In the rows, zero is written as 128.
Facts:
keskes 861 <- bedo,daflas,drupar,feflital,fekogrim,fotrun,fuplan,grikli,kistir,kluzan,kolen,nedre,nizok,pluvek,rabres,seskekul,skipam,skubal,skuvil,stabrul,stosim
keskes 16 <- beflal,bivan,bralel,bruvelol,deplal,domese,flesulir,floflor,gididrer,gipla,keporer,klogozi,kupus,mevin,mufleta,nirus,plosi,popleno,skagrer,stadra
keskes 381 <- biplik,brizin,dostin,drifutuk,fofol,gener,grobrir,gutriflik,lidrufas,lubron,nestel,petu,seta,simol,skirum,stegus,steplu
keskes 632 <- breklol,brufostik,dazor,fasku,febrefin,flukel,fodufam,fopli,gruklem,gruplir,migi,nemes,pasti,pepos,pigom,plibe,plostiklan,punon,skifu
keskes 641 <- bugrin,drelu,flegrun,flumi,grotel,remak,revudo,romadas,ruden,ruvam,trizem,trostal,vesi,zasem
{bedo} graka keporer
{beflal} graka skubal
{biplik} graka gipla
{bivan} graka beflal
{breklol} graka fofol
{brufostik} graka gruklem
{bruvelol} graka popleno
{bugrin} graka skuvil
{daflas} graka plostiklan
{dazor} graka pepos
{domese} graka kistir
{dostin} graka biplik
{drupar} graka grotel
{febrefin} graka brufostik
{feflital} graka domese
{floflor} graka pluvek
{fotrun} graka feflital
{fuplan} graka flesulir
{gipla} graka ruvam
{grobrir} graka dazor
{grotel} graka skipam
{gruklem} graka stabrul
{gruplir} graka pasti
{keporer} graka kupus
{kistir} graka bruvelol
{kluzan} graka fuplan
{lidrufas} graka romadas
{lubron} graka febrefin
{mevin} graka gididrer
{migi} graka trostal
{nedre} graka floflor
{nemes} graka kolen
{pepos} graka lubron
{petu} graka flegrun
{plibe} graka brizin
{plosi} graka plibe
{plostiklan} graka mevin
{pluvek} graka drupar
{punon} graka revudo
{ruvam} graka bugrin
{seskekul} graka bivan
{seta} graka bedo
{skifu} graka nemes
{skipam} graka trizem
{skirum} graka daflas
{stabrul} graka skirum
{stadra} graka gruplir
{trizem} graka simol
{bedo,breklol,brufostik,drelu,fodufam,fofol,gruklem,gruplir,kolen,nestel,nirus,rabres,romadas,seta,trostal} lanestek b
{beflal,dostin,fotrun,gener,kistir,migi,mufleta,pigom,plibe,punon,ruden,skifu,stabrul} lanestek f
{biplik,bivan,brizin,bruvelol,dazor,drifutuk,drupar,fasku,feflital,fekogrim,flegrun,floflor,fuplan,gididrer,grobrir,kluzan,kupus,mevin,nemes,pasti,pepos,petu,revudo,ruvam,skagrer,skipam,skirum,stadra,vesi} lanestek a
{bralel,daflas,febrefin,flumi,fopli,grotel,lubron,nizok,plosi,popleno,seskekul,simol,stegus,trizem} lanestek c
{bugrin,deplal,domese,flesulir,flukel,gutriflik,lidrufas,nedre,plostiklan,skuvil,stosim,zasem} lanestek e
{gipla,grikli,keporer,klogozi,pluvek,remak,skubal,steplu} lanestek d

Known rows:
[123 138 184  82 167 160 154 166 142 157  88 134 117 124 141 147 108 127
 119 141 121  75 107 139 129 155 132 179  84  85  98 105 115 138 113 134
 135 146 123 135 126 140 121 126] -> mufleta
[159 118  77 180 120 102 136  73 100  86 148 143 132 155 141 130 134 126
 113  98 136 141 146  99 126 109 140 123 152 140 178 189 207 103 154 140
 121 124 107 120 126 139 124 121] -> steplu
[172 134 149  93 155 169 103 161 145 149 101 130 144  96 160 145  98 113
 130 151 142  87 145 140 140 152 128 155 101 109  94 100  85 161 137 119
 142 143 102 127 121 167 120 119] -> fotrun
[ 81 103 120 129  61 164 124  95 113 125 159  90  81 173  78 101 148 139
 207 216 107 172 170 163 106 137 122  52 167 143 124  51  87  80 105 148
 115 124 129 172 100  91 114 161] -> febrefin
[ 90 113 120 120  58 173 125  92 125 110 174  96  77 202  76 103 158 146
 204 216 110 173 198 160 102 135 113  45 170 135 123  76  95  98 129 126
 128 126 119 183 108  75  95 170] -> lubron
[134  91 123 168 119 196 151 152  90 123 154 144 117 126 144 139 130 155
 168 220 154  98 134 108 122 122 156 105 123 157 163 105 189  76 130 152
  89 100 161 166  98 142 100 139] -> brufostik
[ 76 103  80 109  81 109 119 102 175 113 146  87  97 154  37  88 146 141
 173 156 114 161 141 142 115 163 130 133 132 131 142   8  79 117  93 104
  97 139 201 119  97 142 156 151] -> daflas
[185 123  62 164 117  84 136 101 106 105 116 145 134 133 126 121 130 104
 103 104 159 152  90 106  92  92 116 131 123 115 199 162 201 124 158 150
 122 125 118 114 142 136 145 133] -> remak
[161 133 106 120 125 102 125 132 136 121 103 132 145 103 118 129 137 100
 117 117 142 136 114 114 110 116 109 134 139 112 138 140 150 150 131 133
 141 133 116 126 147 129 132 116] -> ruvam
[148 133 100 159 143  75 160  81  85 132 109 156 114 151 130 128 105 124
  93  80 126 141  67 120 107  85 119 163 109 104 184 173 197  97 130 169
 122 128 115 102 157 126 149 126] -> gipla
[132 138 152 143 168 131 159 152 107 151 114 162 122 133 153 142 102 147
 100 115 134 114  68 134 122 113 133 166  78 117 151 149 164 114 132 140
 112 122 146 119 148 127 132 125] -> nirus
[106 142 141 127 125 129 107 167 142 153 140 115 138 117 131 125 130 147
 134 137 137 157 107 150 128 125 127 100 116 148 113 112  73 146 128 107
 124 124 152 121 134 106 135 121] -> stosim
[161 127 104 132 132 121 115 118 127 125 114 146 140 101 127 124 104 119
 132 134 136 121 122 124 128 109 110 140 138 119 140 125 130 140 135 136
 141 130 110 124 146 153 135 123] -> kluzan
[154 124 110 126 131 110 124 126 122 125 114 135 140 102 121 122 130 106
 122 124 135 124 118 114 114 112 116 131 143 124 133 134 142 139 126 139
 138 122 117 130 137 140 138 132] -> fuplan
[ 65 154 179 116 141 111 148 166 132 172 118 121 116 142 122 131 129 153
 116 110 108 143  75 159 122 124 126 127 104 130 109 129  96 122 101 121
 119 130 161 118 140  72 137 124] -> flesulir
[ 73 149 131 102 109  86 130  91 140 159 116 102  90 171  86 110 118 138
 146 108  93 179 117 182 114 130 105 121 124 107 110  86  65 107  92 137
 130 158 125 113 141  88 147 133] -> bralel
[ 73 148 166 119 146 126 134 156 132 169 122 130 117 137 126 130 108 167
 129 122 114 145  79 164 137 118 122 130 100 131 114 117  83 123 105 115
 121 136 161 117 149  88 132 120] -> deplal
[131 119 127 136 130 126 126 106 116 110 138 131 138 115 132 127 130 117
 129 119 119 115 156 109 152 122 132 125 167 139 121 145 149 121 127 138
 140 114 109 136 124 142 129 134] -> fasku
[115 121 128 135 125 118 137 110 126  97 132 126 139 133 128 135 164 115
 117 111 116 117 165  99 141 134 135 111 166 139 114 173 169 125 126 128
 139 123 112 136 122 119 116 129] -> brizin
[144 119 140 162 141 147 129 138 104 126 153 139 140 116 175 141 119 139
 112 119 142 112 123 113 144 129 155 128 115 154 139 166 151 117 149 128
 116 104 133 123 117 143 124 123] -> fodufam

Rows:
No name comes twice in this set of rows, the named rows included.
[ 54 165 106 100  87  72 109  77 148 121 168  92 122 169 144 134 180 103
 136 107  99 203 131 166 131 146 144  88 175 166  69 132  96 118 105  94
 162 163  77 123 104  96 140 123]  simol
[126 136 131 119 158 119 139 105 117 139  98 159 119 125 117 129  88 138
 132 123 117 108 100 131 141 104 111 171 130  93 139 128 132 120 113 149
 138 140 122 116 161 136 131 127]  stadra
[121 118 140 141 123 117 137 114 120 114 136 116 139 112 126 125 152 104
 115 105 117 111 148 103 141 123 139 119 164 141 115 155 162 116 119 141
 138 108 112 138 118 131 134 131]  pasti
[160 128 122 131 136  99 119 124 128 134  98 127 150 102 130 125 121 107
 108  92 132 125 136 111 127 110 113 128 146 116 130 153 129 145 130 145
 143 125 104 114 147 133 141 117]  drupar
[151 132 154 105 154 181 102 142 145 120 131 128 142 120 176 154 108 133
 145 140 127  84 200 127 164 173 145 140 124 127  80 128  99 150 140 103
 144 152 100 130 112 163  92 110]  dostin
[ 86 131 113 124  84 107 102  78 147 115 152  86 112 176 104 116 149 131
 158 107  99 182 193 150 138 151 125  79 164 142  98 116  65 120 113 110
 134 154 113 124 114  97 125 123]  stegus
[136 121 104 142 133 135 109  97 125 102 141 146 141 130 138 131 120 137
 142 125 120 116 179 112 157 126 125 124 164 132 128 155 144 128 134 119
 144 138 111 129 133 143 103 117]  petu
[ 83 136 146 139 117 141 105 147 139 129 165 122 138 137 146 140 139 164
 144 128 118 147 161 140 156 143 138  92 138 168 101 146  85 137 129  92
 127 135 146 124 123  98 108 111]  gutriflik
[128 122 137 158 137 138 145 145 119 105 150 132 143 135 168 149 159 138
 104 107 139 121 142 103 138 138 157 117 120 157 134 190 181 118 148 116
 115 117 133 126 114 124 109 117]  fofol
[ 92 144 157 126 117 106 117 182 146 154 134 101 141 113 132 127 155 131
 118 117 135 161 104 147 117 131 130  95 119 158 103 130  86 146 121 110
 124 122 148 121 132  84 144 121]  skuvil
[141 124 159 135 149 100 143 125 117 149  67 131 128 124 105 124  96 131
 102  62 110 110 139 117 134 109  95 146 121  79 133 167 123 127 115 169
 128 133 121 103 168 106 130 113]  floflor

The same elements again, as new rows of numbers:
Known rows:
[125  96 132 150 123 143 120 142 114 128 151 142 135 119 122 121 118 155
 129 133 115 119 129 128 152  59 141 106 128 145 140 110 127 140 118 135
 137 116  68 115  93 119 148 121 126 134 141] -> drifutuk
[ 51 114 131 132 104  90 102 136 107 122 141 160 143 110  90 149 140  98
  84 122  99 134 141 112 131 178 114 116 105 116 132 113 160  83 151 137
 180 122 232 150 136 125 137 125 125  90 136] -> plostiklan
[171 141 116 118 115 148 112 138 122 118 152 121 139 118 117 124 129 118
 122 137 147 130 130 130 152  87 117  87 150 119 130 120 141 138 114 144
 130 116  91 124 124 105 109 135 134 128 146] -> simol
[111  87 117 131 139 123 112 155 114 135 148 148 117 120 115 124 112 145
 140 126 126 116 127 138 155  83 128 112 123 122 153 136 121 113 116 146
 137 102  98  93 130 133 122 114 127 144 122] -> steplu
[156 185 101  89 126 128 137 140 133 140 124 122 130 116 134 121 144  59
 159 139 143 146 147 131 134 151 103 145 162 115 122 129 149 132 121 118
  97 152 191 138 145 121 102 146 152 129 122] -> breklol
[121 162 128 110 119 128 124 130 130 137 135 137 143 115 122 128 132 120
 120 138 134 132 132 128 133 137 127 114 130 121 126 118 156 136 113 119
 127 135 129 133 125 120 116 135 134 128 134] -> fotrun
[162 192 125 101 132 137 140 145 107 142 122 127 124 117 134 124 148  33
 154 137 136 145 151 129 134 179 111 128 156 118 120 122 151 137 134 117
  97 146 212 154 162 109 112 142 151 122 118] -> gruklem
[127  99 127 149 124 143 120 142 115 128 151 142 135 120 121 119 117 157
 130 133 115 120 130 128 151  61 141 107 127 145 140 109 127 138 118 136
 135 116  66 116  93 120 147 121 127 136 141] -> brizin
[100  88 115 127 135 123 120 158 125 136 142 148 115 117 109 121 112 136
 148 128 127 117 134 131 151  91 125 128 119 128 153 132 124 104 114 149
 139 109 115  93 134 128 131 111 130 138 120] -> grikli
[122 130 125 128 123 120 120 140 110 127 131 164 132 124 127 109 109 156
  80 127 112 128 132 124 129  50 141 104 118 137 132 111 148 142  95 128
 135 116  97 121  73 136 145 124 130 165 146] -> biplik
[170 141 118 119 115 150 111 137 121 119 145 123 137 118 117 124 130 116
 126 139 148 129 128 131 150  90 118  82 146 118 130 118 145 140 114 142
 130 116  96 125 122 106 110 135 136 125 147] -> stegus
[ 55  88 114 142  92 111 119 135 138 118 151 145 141 110  96 148 138 114
 159 132 113 127 142 113 143 189 102 115 108 115 131 124 144  84 152 163
 169 123 196 135 123 139 135 123 129 107 143] -> flukel
[131 113 136 121 125 108 118 138 109 134 163 152 145 113 128 128 116 157
  99 118 109 122 142 111 139 112 134 171 122 165 137 118 126 137  96 134
 126 131  76 105  99 106 136 128 117 155 136] -> drupar
[120 131 117 115 120 119 139 137 120 125 127 162 128 120 117  93 103 156
  94 130 113 130 143 109 129  47 137 131  98 139 123 102 160 120  90 127
 128 116 128 113  70 135 163 123 138 164 139] -> ruvam
[106 117 149 148 128 142 141 132 145 124 144 139 128 113  99 112 113 139
 131 136 120 125 133 121 151  71 148 158 141 159 137 101 139 117  93 141
 146 121 100 107 104 102 171 103 124 130 132] -> gididrer
[ 99  89 115 127 134 124 121 158 126 136 141 147 116 117 108 121 111 139
 148 128 129 117 132 132 151  86 125 130 121 129 153 134 124 103 113 149
 138 109 113  91 133 131 131 112 130 139 120] -> skubal
[ 93 166 132 102 116 127 110 124 142 148 122 135 148 112 119 134 133 146
 126 146 139 127 120 135 132 134 130 114 124 121 134 113 157 139 116 108
 128 141 116 128 128 126 114 137 138 114 126] -> kistir
[107  86 114 121 135 117 132 151 125 134 148 144 113 115 104 115 106 147
 156 131 125 117 136 124 154  94 124 141 108 125 145 125 128  94 115 145
 129 105 123  84 137 126 136 115 134 139 112] -> remak
[161 193 127 100 127 140 146 143 112 145 122 128 122 118 139 128 144  38
 173 141 141 140 150 127 133 201 113 132 150 117 119 126 147 143 130 124
  91 148 202 154 161 114 111 142 150 137 121] -> brufostik
[124  99 125 139 121 142 136 138 123 130 150 138 132 114 111 109 113 157
 151 137 115 122 140 117 152  72 136 138 114 148 134 100 137 121 116 133
 130 117  92 104  99 113 163 121 133 132 131] -> revudo

Rows:
No name comes twice in this set of rows, the named rows included.
[143 159 120 115 123 126 123 130 115 128 140 141 139 120 127 121 130 113
 106 134 130 137 130 129 133 123 128  94 136 112 123 123 156 141 112 124
 125 124 128 139 110 126 109 137 134 142 142]  dostin
[159 161  87 106 123 142 142 145 150 130 131 107 130 116 129 118 146  55
 181 142 145 148 145 135 146 131  98 137 176 115 124 129 140 125 129 128
 100 148 182 136 142 118 108 141 156 118 123]  fodufam
[ 89 109 137 132 141 123 135 144 146 134 143 145 111 113  94 116 106 133
 149 132 132 121 127 129 154 100 133 158 138 134 148 126 129  88  93 157
 140 108 129  85 139 118 142  97 125 143 114]  klogozi
[ 73 146 165 127 123 126 126 123 146 147 124 153 136 110 103 120 112 177
 113 142 124 118 122 125 138  96 156 158 120 159 138 100 148 126  84 125
 139 131  96 103 108 112 158 110 124 133 122]  bruvelol
[159 143 115 115 110 148 119 141 133 120 140 122 137 115 111 122 131 110
 134 141 150 131 135 125 150  92 114 101 139 125 131 115 146 133 113 146
 131 122 113 126 129 103 120 132 138 122 142]  nizok
[ 74  90 119 144 106 116 132 121 135 115 171 141 140 109  89 140 126 133
 159 136 112 127 130 111 147 199 113 107  96  99 125 120 155  80 145 154
 162 107 178 129 124 140 135 122 124 114 138]  zasem
[130 153 134 131 124 146 147 122 162 121 148 122 133 112 103 118 128 100
 147 144 138 139 129 126 150 134 125 144 166 128 124 114 153 114  99 141
 135 127 142 126 127 105 137 115 132 127 133]  mufleta
[156 177 152 103  97 145 128 143 102 142 119 143 126 113 126 134 135  87
 155 140 148 123 153 112 134 180 116 106 108 138 122 111 144 146 122 153
 113 135 157 140 141 102 132 140 140 144 139]  febrefin
[167 187 109 100 142 132 128 131 122 134 142 122 132 121 138 121 137  76
 129 138 142 145 127 142 136 145 117 108 174  96 122 136 155 147 113 108
  99 133 145 139 140 124  83 144 143 139 126]  seta
[105 121 134 122 108 119 120 147 112 141 123 157 133 114 123 121 121 139
 123 128 112 122 148 114 135  90 133 150 107 167 139 102 134 132 114 132
 133 137 121 117 100 118 160 126 134 141 134]  nemes

Now the same elements, written a new way:
Known rows:
[ 84 122 107 143 120  94 128 140 146 132 153 153  89  98 149 136  94 129
 137 148 140 127 103 121 118 135 135 164 117 109] -> feflital
[136 167 140 142 123 128 134 109 141 124  40 116 118 174 141 122 134 122
 122 120 127 143 122 142 137 131 140 124 162 133] -> ruden
[115 137 149 122 120 135 128 148 156 147 151 104 121  57 148 130 102 133
 131 145 106 120 130 140 152 123 136 136 180 139] -> bralel
[108 189 119 132 176 109 125  84 116 171 143 141 115 129 147 139 105 116
 151 148 105  98 110 132 116 150 122 113 109 180] -> grikli
[150  97 147 133 110 107 133 136 144 155 149 110 131 104 142 127 125 141
 117 148 109 133 128 155 159 103 139 145 119 151] -> flesulir
[107  90 115 111 122 110 127 114 160  95 161 123 172  99 108 104 132 116
  78 151 158 132 116 128 155 108 147 131 121 153] -> pepos
[145 174 135 135 134 103 142  89 127 178  91 110 140 180 117 124 159 117
 123 121 120 125 136 146 127 133 124 119 133 158] -> trostal
[149 119 161 119 105 112 126 137 124 142 142 107 130 119 146 121 118 137
  98 140 120 124 127 146 133 116 146 147 165 135] -> revudo
[136 131 105 131 155 127 126 152 148 106 168 123 124  81 173 144 115 116
 113 122 122 139 124 125 154 103 136 122 146 112] -> floflor
[115 108 110 136 130 106 136 146 162 153 132 125  86 107 157 128 110 130
 117 137 124 140 129 131 119 139 149 156 162 114] -> bruvelol
[138 142 133 146 135 105 128 109 125 138  63 123 138 178 125 117 155 127
 111 123 140 129 119 144 134 124 125 132 115 133] -> punon
[ 99 133 144 140 104 112 126 131 127 126 149 136 106 105 146 128  94 136
 145 155 111 130 107 139 160 111 137 141 104 145] -> skuvil
[138 176 116 120 184 109 131 103 133 199 115 125 132 144 147 138 123 120
 134 135 101 112 124 138 120 155 163 101 175 173] -> remak
[ 96 152 112 154 125 109 131 114 133 116  92 150  97 174 139 130 122 113
 142 131 138 141 106 123 114 133 115 145  82 134] -> fotrun
[115 178 123 146 135 122 136  89 128 147  62 130 122 162 112 131 138 110
 150 129 110 125 123 141 148 130 120 112 126 158] -> fofol
[121 178 112 124 189 112 131  93 123 172 130 136 134 129 147 143 113 116
 140 141  99 102 115 132 126 150 141 112 147 178] -> steplu
[121 188 122 143 140 115 131  94 135 159  58 116 133 172 112 122 142 110
 138 125 117 127 120 143 148 142 136 105 144 153] -> fodufam
[ 92 147  82 158 116  86 133 107 144 129  80 160  71 165 137 135 124 119
 145 133 140 153 108 125 103 140 129 151  96 117] -> kistir
[ 81  91 124  96 115 113 129 127 165  97 227 120 178  51  98 109 119 109
 101 160 162 120 119 124 153 106 135 127 109 169] -> lubron
[119 136 142 122 124 120 128 146 157 166 156 104 102  59 145 125 105 132
 127 146 105 121 137 141 152 128 134 156 180 131] -> popleno

Rows:
No name comes twice in this set of rows, the named rows included.
[127 119 137 133 118 123 133 146 158 140 133 110 115 106 155 130 108 139
 129 150 100 147 126 149 175 111 148 128 142 142]  deplal
[105  91  90 140 133  83 139 155 181 161 153 137  89  99 149 138 112 149
 133 142 123 156 124 134 133 138 171 158 134 110]  domese
[134 134 165 138 130 102 134 202 127 172 131 108 162 132 159 154 157 194
 124 134 136 116 106 134 155 125 139 140 109 154]  plostiklan
[105  96 110 134 116  82 131 146 141 167 156 148 112 118 155 138 119 141
 117 146 144 121 115 125 114 120 138 168 131 109]  biplik
[117 116 145 133 125 119 125 138 138 145 122 112 136 115 142 123 106 142
 120 144 111 132 108 145 169 114 164 123 163 140]  flukel
[ 99 189  99 153 141 107 136 100 134 127  98 150 118 160 121 134 141 100
 156 129 130 133 111 124 126 138 114 124  66 158]  bedo
[ 97 186 121 134 149 118 141 126 156 117  67 119 164 176 109 135 179 130
 125 126 150 132 113 118 152 151 133 100 102 192]  gruklem
[ 93 175 110 126 141 126 139 103 167  99  81 125 172 158  98 119 168 115
 120 130 157 143 112 118 151 149 146  93  98 187]  brufostik
[113 106 104 131 122  90 132 146 165 156 143 130  93 115 149 133 112 141
 116 137 133 145 122 127 114 147 174 165 181  97]  ruvam
[116 112 153 142  95 103 128 129 116 126 173 134 129 102 139 125 109 139
 136 153 113 122 106 150 161 100 119 139  76 149]  stosim

Now the same elements, written a new way:
Known rows:
[149 112 133  95 118 164 167 161 109 164 117 133  80  73 144 165 112 168
 146  81 145 119 122 131 147 123 116 132  90  85  84 138 168 100 123 155
  73 108] -> kolen
[187 147 129  94 107 153 125 164 161 162 134 138  80  65 138 179  80 185
 123 100 118 133 120 203 136 144 140  98 106  90 113 109 113 115 127 157
  71 110] -> trizem
[139 129 132  94 126 172 166 171 116 161 118 151  53  63 143 175  81 166
 159  81 137 138 124 170 150 160 116 106  91 105  96 139 179 123 126 151
 125 147] -> deplal
[143 146 130 107 171 147 164 155 102 155 132 144  67 118 140 186 127 163
 122 106 145 126 153 140 159 146  95  75  91 101 100 116 133 113 111 157
  93 153] -> ruvam
[134  98 151 116 170 148 138 142 102 165 141 147  55 137 150 168  99 181
 139 105 121 143 118 127 138 124 139  79 134  91 153 133 177 115 103 129
  86 107] -> dostin
[143 130 133 101 111 147 174 163 115 158 119 136  87  71 152 170 115 153
 120 102 140 153 149 120 158 165  93  91  96  92 103 113 153 112 121 159
  93 155] -> bivan
[146 147 138 119 164 147 169 161 127 152 135 141  72 131 159 182 107 169
  90 105 129 141 158 131 144 172  75  84  91 102 101 114 118 135 127 154
  83 137] -> dazor
[133  93 148 118 169 150 123 144 104 172 138 136  61 131 156 166  98 173
 129 107 118 144 124 121 137 127 132 127 111  84 125 144 170 114 102 133
  64  99] -> gener
[151 102 146 129 115 145 153 177 126 143 143 133  74 117 156 176  66 173
 140  87 125 137 113 130 135 127 140 100 137 103 140 121 169 127 119 140
  91 129] -> seta
[127 152 151 101 183 150 169 146  99 141 144 151  45 141 134 169 135 179
 125 102 121 147 161 126 161 167 126  71  89  89 139 104 150 109 115 155
 124 101] -> kluzan
[187 147 132  97 114 150 129 163 168 175 135 141  77 108 137 178  90 188
 117  91 116 146 134 163 138 165 124  82 101  92 120 105 113 131 133 156
  70  96] -> febrefin
[139  91 149  97 167 168 137 140 110 174 127 141  50 127 157 168  92 171
 125 102 117 141 123 131 142 135 127 119  94  81 105 131 174 106 106 140
  85  95] -> kistir
[135 117 132  96 165 160 176 172 105 173 122 140  52  92 140 174 112 184
 168  74 150 104 141 161 168 131 147 107  87 101  67 146 165 117 123 155
 112 148] -> skuvil
[138 119 149 119 177 156 174 152 105 127 128 149  52 125 156 164  79 148
 131  73 132  82 117 120 138 120 137 117 116  97 126 139 171 121 132 166
  87 106] -> steplu
[159 115 137  95 124 167 165 161 120 169 118 148  62  76 152 169  67 173
 125  84 128 135 121 140 140 146 129  97  90  92 106 124 168 123 133 162
  84 119] -> nirus
[164 123 136 101 166 153 158 150 127 169 124 150  47 124 161 177  74 180
 125  78 122 131 135 154 141 149  90  92  95 101 109 123 151 135 131 152
  76 118] -> brufostik
[140 134 141 100 114 153 170 163 130 161 124 135  75  79 152 178  88 151
 101 108 128 135 150 134 154 170  86  95  88  91  95 109 156 120 122 162
 105 145] -> floflor
[157 103 150 106 152 161 171 157  98 129 122 155  50 105 169 172  58 139
 115  76 137  91 113 118 134 122 127 109 101 103 115 130 176 123 134 163
  87 111] -> pluvek
[132 140 133  97 147 186 172 171 106 157 116 153  38  80 139 177  88 169
 168  83 135 141 123 190 155 160 111 108  88  98  91 134 170 121 128 153
 128 127] -> domese
[176 150 139  91 174 188 169 148 105 129 119 155  66 131 131 160 134 182
 149  96 129 144 116 130 139 127 102 100  95  94 167 140 163  99 114 142
  77 100] -> breklol

Rows:
No name comes twice in this set of rows, the named rows included.
[125 152 151  96 189 149 166 151 105 157 142 149  53 138 132 171 144 185
 115  94 121 131 164 132 167 170 114  87  88  88 105 108 144 105 114 164
 113 107]  fuplan
[127 153 134  92 188 172 168 160 100 175 122 162  35 103 136 171 114 188
 144  79 135 108 145 195 168 155 141  93  89  97  78 143 160 121 124 166
 128 110]  flesulir
[174  96 132  98 166 175 158 143 107 169 115 136  84 117 165 160 124 152
 148 106 144 146 119 109 140 118  89 111 110  93 124 149 173  99 104 126
  70 138]  plibe
[153 124 128 117 149 146 168 164 120 168 124 135  81  91 154 189 102 153
 109 101 152  99 151 128 160 143  84 101  95 101  74 130 135 116 111 156
  76 171]  flegrun
[156 122 147  95 196 180 148 138 111 167 124 155  51 140 149 163 133 167
 126 109 117 162 122 121 142 128  83 105  95  83 161 136 176 111 107 130
  66  93]  migi
[141 153 134  96 170 173 155 148  96 134 129 138  77 133 132 161 145 178
 159  81 129  97 120 130 165 123 140 128  90  87 120 145 156  96 108 155
  77  93]  fofol
[170 115 146 103 184 156 176 144 100 136 118 160  47 101 164 174  65 137
 103  76 141  83 116 150 135 117 108  98 102 103 125 139 167 124 134 167
  76 111]  remak
[153 111 142  96 130 162 163 164 119 164 124 145  65 103 143 164  82 178
 137  86 127 127 124 134 143 137 144 117 100  92  97 128 163 116 125 151
  79 108]  rabres
[136 144 129 121 135 147 174 168 107 140 120 133  93 109 140 171 138 160
 137  90 150 103 137 122 171 126  89 131  98  86  80 135 142  98 104 149
  75 144]  brizin
[140 126 143 112 146 155 150 162 112 145 136 140  67 124 135 171  97 186
 144  82 124 117 117 130 144 121 144 125 115  89 119 132 166 118 114 153
  77 105]  nestel
[167 146 134 105 114 149 120 167 151 154 144 133  87 104 132 172 110 188
 133  91 116 132 118 132 145 135 161 118 114  82 115 105 116 109 116 154
  70  90]  stegus
[136  98 148 106 150 152 133 143 113 179 129 139  47 111 164 172  69 166
 127  99 118 143 134 124 135 142 134 105 102  82  89 134 171 129 113 147
  72 110]  stabrul

